Here is a tiny trained network, its code and every weight. The questions are about switching its units off for an input and a class, where a switched-off unit gives its printed mean instead of its output.

import numpy as np


def w(rows, s, z=0):
    codes = np.array(rows[::2]) - 128.0
    scale = np.full(codes.shape[1], s)
    scale[-1] = z or s
    return codes * scale


def f(y):
    return np.maximum(y, 0)


def log_softmax(a):
    a = a - a.max(-1, keepdims=True)
    return a - np.log(np.exp(a).sum(-1, keepdims=True))


def net(x, mask):
    res = np.array(x, float).reshape(1, 5) / 4 @ E
    y = f(res @ A[0][:, :-1].T + A[0][:, -1])
    res = res + np.where(mask, y, B[0][:, -1]) @ B[0][:, :-1]
    return log_softmax(res[-1] @ U[:, :-1].T + U[:, -1])


A, B = {}, {}
E = w([
[176,83,115,130,128,98,152,86,162,5,169,134],'x0',
[168,127,196,36,180,131,171,81,86,110,93,102],'x1',
[66,146,114,104,146,134,126,136,160,112,135,142],'x2',
[149,145,128,158,152,132,83,132,145,108,81,141],'x3',
[160,166,141,92,123,40,100,139,103,107,166,173],'x4',
],0.013)
A[0] = w([
[145,88,97,174,122,199,141,143,155,93,76,76,145],'N1',
[125,152,107,134,116,134,134,23,156,83,149,90,7],'N2',
[148,112,109,176,206,115,73,132,134,91,2,198,37],'N3',
[79,70,108,133,122,209,150,9,155,170,128,79,140],'N4',
[214,97,101,124,99,154,158,133,216,27,173,136,2],'N5',
[134,154,102,208,91,159,86,183,160,121,221,111,49],'N6',
],0.0087,0.004)
B[0] = w([
[110,87,65,166,198,66,58,136,148,129,131,169,209],'N1',
[56,193,255,98,105,162,231,123,146,188,102,161,175],'N2',
[113,82,29,79,122,112,237,244,45,149,156,144,179],'N3',
[186,143,88,31,113,31,57,138,135,86,121,177,219],'N4',
[132,192,199,81,62,221,82,123,106,243,167,190,247],'N5',
[251,180,122,44,140,234,160,116,117,2,95,45,209],'N6',
],0.0073,0.012)
U = w([
[114,158,177,136,63,219,104,163,164,227,86,157,61],'0',
[134,69,87,102,85,105,216,192,119,109,177,133,217],'1',
[167,148,147,134,172,117,111,144,169,98,155,108,253],'2',
[185,159,168,97,195,180,168,114,157,20,96,1,94],'3',
[140,121,90,130,89,5,71,135,127,79,185,186,28],'4',
[89,51,139,207,115,112,167,95,192,78,163,72,100],'5',
],0.0085,0.0054)

Each question gives the input, the list of numbers given to net, and the class t.
The units are the neurons (one row each of A and B). Each row of codes is followed by its name. A weight is (code - 128) times the scale printed after its matrix; where a second scale follows, it is the last column's (A, B and U).
mask holds one flag per neuron, in row order. A switched-off neuron (its flag False) gives its mean, the last column of its row in B, instead of its output. The means were averaged over made-up inputs and are rounded, as every weight is.
A unit's drop is (log p(t) with every unit on - log p(t) with that unit switched off) / (log p(t) with every unit on - log p(t) with every unit switched off).
The circuit of an input: a set's keep is (log p(t) with only the set's units on - log p(t) with every unit switched off) / (log p(t) with every unit on - log p(t) with every unit switched off). Starting from all 6 units, units are removed one at a time, each time the one whose removal leaves the highest keep (on an exact tie, the one counted first), for as long as the keep stays at least 0.8.
circuit, biggest first: the units of the circuit, biggest drop first
unit that matters most: the unit with the biggest drop
top k neurons: the k neurons with the biggest drops, biggest first
drop of u: that unit's drop, to one decimal
input [-4,4,3,-6,-7], class 4: unit that matters most : N4
input [6,7,-8,3,-5], class 2: top 4 neurons : (N1; N6; N4; N5)
input [-7,2,5,8,-8], class 1: circuit, biggest first : (N3; N5)
input [3,4,-4,4,-8], class 4: circuit, biggest first : (N4; N1)
input [-3,0,-6,-4,-4], class 2: circuit, biggest first : (N5; N3)
input [-4,-3,-7,-4,-5], class 2: circuit, biggest first : (N5; N3; N4)
input [-4,-8,7,8,7], class 1: circuit, biggest first : (N3; N6)
input [-3,-3,5,4,-6], class 4: top 3 neurons : (N4; N1; N5)
input [-4,-4,3,5,4], class 1: top 2 neurons : (N5; N3)
input [-2,5,2,6,-2], class 1: top 3 neurons : (N3; N6; N5)
input [-2,0,-6,4,-4], class 2: top 2 neurons : (N5; N1)
input [4,-1,-2,5,-7], class 4: circuit, biggest first : (N1; N4)
input [-3,1,-7,1,-7], class 2: top 2 neurons : (N5; N3)
input [2,-8,8,-3,5], class 2: circuit, biggest first : (N6)
input [-4,-6,2,-5,3], class 3: top 2 neurons : (N6; N5)
input [-4,-4,-5,5,4], class 1: top 2 neurons : (N5; N3)
input [8,-4,3,-4,8], class 0: circuit, biggest first : (N5; N4)
input [0,-4,-3,0,-2], class 3: top 3 neurons : (N6; N5; N3)
input [5,-7,-8,-6,3], class 2: top 3 neurons : (N6; N5; N3)
input [-7,5,4,-1,-8], class 4: top 2 neurons : (N4; N5)
input [4,3,-7,8,1], class 1: circuit, biggest first : (N3)
input [-5,5,4,-4,-6], class 4: drop of N2 : 0.1
